Here is a tiny trained network, its code and every weight. The questions are about switching its units off for an input and a class, where a switched-off unit gives its printed mean instead of its output.

import numpy as np


def w(rows, s, z=0):
    codes = np.array(rows[::2]) - 128.0
    scale = np.full(codes.shape[1], s)
    scale[-1] = z or s
    return codes * scale


def norm(h):
    return h / np.sqrt((h * h).mean(-1, keepdims=True) + 1e-5)


def f(y):
    return np.maximum(y, 0)


def log_softmax(a):
    a = a - a.max(-1, keepdims=True)
    return a - np.log(np.exp(a).sum(-1, keepdims=True))


def net(x, mask):
    res = np.array(x, float).reshape(1, 6) / 4 @ E
    u = 0
    for l in range(2):
        y = f(norm(res) @ A[l][:, :-1].T + A[l][:, -1])
        res = res + np.where(mask[u : u + 7], y, B[l][:, -1]) @ B[l][:, :-1]
        u += 7
    return log_softmax(norm(res)[-1] @ U[:, :-1].T + U[:, -1])


A, B = {}, {}
E = w([
[156,80,59,131,87,160,161,173,42],'x0',
[199,213,102,121,149,78,60,184,126],'x1',
[93,31,147,104,30,57,13,157,162],'x2',
[102,90,58,192,177,127,116,113,168],'x3',
[76,150,98,92,146,108,87,78,67],'x4',
[70,74,192,137,250,159,94,254,66],'x5',
],0.0093)
A[0] = w([
[40,126,76,54,118,101,125,80,26,91],'0.n1',
[120,192,197,110,109,170,152,119,121,134],'0.n2',
[123,78,163,73,103,74,95,136,156,120],'0.n3',
[74,103,60,190,169,95,104,85,160,83],'0.n4',
[133,161,238,24,46,108,149,135,57,34],'0.n5',
[167,83,158,184,46,142,246,235,199,72],'0.n6',
[32,53,176,137,98,175,202,79,105,3],'0.n7',
],0.012,0.008)
B[0] = w([
[190,174,190,140,107,205,70,121,128,232],'0.n1',
[94,114,80,178,168,137,142,136,149,233],'0.n2',
[84,192,122,159,117,176,205,157,117,253],'0.n3',
[158,85,98,178,148,155,115,149,157,217],'0.n4',
[149,44,53,186,171,120,95,127,177,243],'0.n5',
[149,161,146,111,138,183,46,90,98,245],'0.n6',
[156,154,95,8,139,93,138,184,191,223],'0.n7',
],0.014,0.0058)
A[1] = w([
[185,138,108,139,38,83,152,3,155,2],'1.n1',
[120,109,135,125,153,84,70,41,72,56],'1.n2',
[78,68,154,162,23,112,57,140,144,16],'1.n3',
[74,80,143,105,36,97,54,194,155,82],'1.n4',
[69,152,159,151,180,155,175,87,196,200],'1.n5',
[80,97,204,136,149,130,116,184,124,114],'1.n6',
[150,179,90,160,141,51,70,194,71,226],'1.n7',
],0.012,0.0031)
B[1] = w([
[61,26,248,100,204,117,144,204,90,230],'1.n1',
[88,153,158,103,130,186,29,132,140,133],'1.n2',
[154,199,88,175,216,132,131,152,72,186],'1.n3',
[164,185,104,116,172,150,215,70,113,198],'1.n4',
[106,160,118,150,18,67,115,129,99,254],'1.n5',
[115,81,146,146,130,65,122,45,95,195],'1.n6',
[110,90,154,45,65,152,171,111,189,228],'1.n7',
],0.012,0.0079)
U = w([
[71,43,206,117,187,106,161,139,58,143],'0',
[94,229,75,169,144,162,250,123,72,99],'1',
[130,134,113,25,96,122,160,151,224,117],'2',
[142,55,43,207,158,147,115,138,167,116],'3',
[114,126,121,133,77,130,117,131,99,248],'4',
[137,193,214,148,146,182,54,99,157,92],'5',
[174,122,109,118,93,64,96,106,101,82],'6',
[218,100,93,112,76,11,114,121,32,34],'7',
],0.015)

Each question gives the input, the list of numbers given to net, and the class t.
The units are the neurons (one row each of A and B). Each row of codes is followed by its name. A weight is (code - 128) times the scale printed after its matrix; where a second scale follows, it is the last column's (A, B and U).
mask holds one flag per neuron, layer by layer. A switched-off neuron (its flag False) gives its mean, the last column of its row in B, instead of its output. The means were averaged over made-up inputs and are rounded, as every weight is.
A unit's drop is (log p(t) with every unit on - log p(t) with that unit switched off) / (log p(t) with every unit on - log p(t) with every unit switched off).
The circuit of an input: a set's keep is (log p(t) with only the set's units on - log p(t) with every unit switched off) / (log p(t) with every unit on - log p(t) with every unit switched off). Starting from the 12 units with the biggest drops (on a tie, the unit counted first), units are removed one at a time, each time the one whose removal leaves the highest keep (on an exact tie, the one counted first), for as long as the keep stays at least 0.8.
units of the circuit, in order: the units of the circuit, biggest drop first
most important unit: the unit with the biggest drop
k most important neurons: the k neurons with the biggest drops, biggest first
k most important neurons of layer l: the k neurons of layer l with the biggest drops, biggest first
input [-8,1,-1,-5,-8,-4], class 4: most important neuron of layer 1	(1.n5)
input [-8,5,4,6,7,2], class 4: units of the circuit, in order	(0.n3; 1.n5; 0.n6)
input [-6,5,5,-4,-6,0], class 4: 2 most important neurons	(0.n3; 0.n7)
input [-1,5,0,4,7,5], class 5: 2 most important neurons	(0.n1; 0.n7)
input [0,2,-5,6,6,2], class 3: 2 most important neurons	(0.n4; 0.n3)
input [-8,-2,3,-6,6,-1], class 4: 3 most important neurons	(1.n5; 0.n3; 0.n4)
input [-1,6,-7,8,1,-3], class 3: 2 most important neurons of layer 1	(1.n4; 1.n3)
input [7,-6,-6,-3,-7,-1], class 4: 2 most important neurons	(0.n6; 0.n3)
input [-4,-4,7,6,2,-6], class 1: 2 most important neurons of layer 0	(0.n3; 0.n5)
input [-5,6,3,-6,4,0], class 2: 2 most important neurons of layer 0	(0.n4; 0.n3)
input [-8,1,4,4,-6,2], class 4: units of the circuit, in order	(1.n5; 0.n3)
input [7,-6,-6,5,-3,-8], class 0: units of the circuit, in order	(1.n1; 0.n3)
input [-7,-3,8,7,-3,-8], class 0: 3 most important neurons	(1.n1; 0.n5; 0.n2)
input [7,0,-6,7,1,-2], class 3: units of the circuit, in order	(0.n3)
input [7,-8,2,8,5,2], class 2: 3 most important neurons of layer 0	(0.n7; 0.n5; 0.n2)
input [-4,2,-5,1,-1,-8], class 0: 2 most important neurons	(1.n1; 0.n3)
input [-3,-6,0,-7,-3,2], class 3: 2 most important neurons of layer 0	(0.n5; 0.n2)
input [-7,-3,0,5,-8,6], class 5: 3 most important neurons	(0.n6; 1.n1; 0.n5)
input [-2,2,3,-2,7,-6], class 5: 2 most important neurons of layer 1	(1.n6; 1.n2)
input [-1,0,-4,-2,-7,1], class 5: most important unit	0.n6
input [-6,4,6,-4,-4,-7], class 0: 2 most important neurons	(1.n1; 0.n7)
input [5,-8,-1,2,-8,0], class 2: 2 most important neurons	(0.n7; 0.n1)
input [8,-3,-2,-2,-1,5], class 4: 3 most important neurons	(1.n1; 0.n6; 0.n7)
input [-5,6,-3,-6,0,-5], class 2: 3 most important neurons of layer 1	(1.n7; 1.n6; 1.n3)
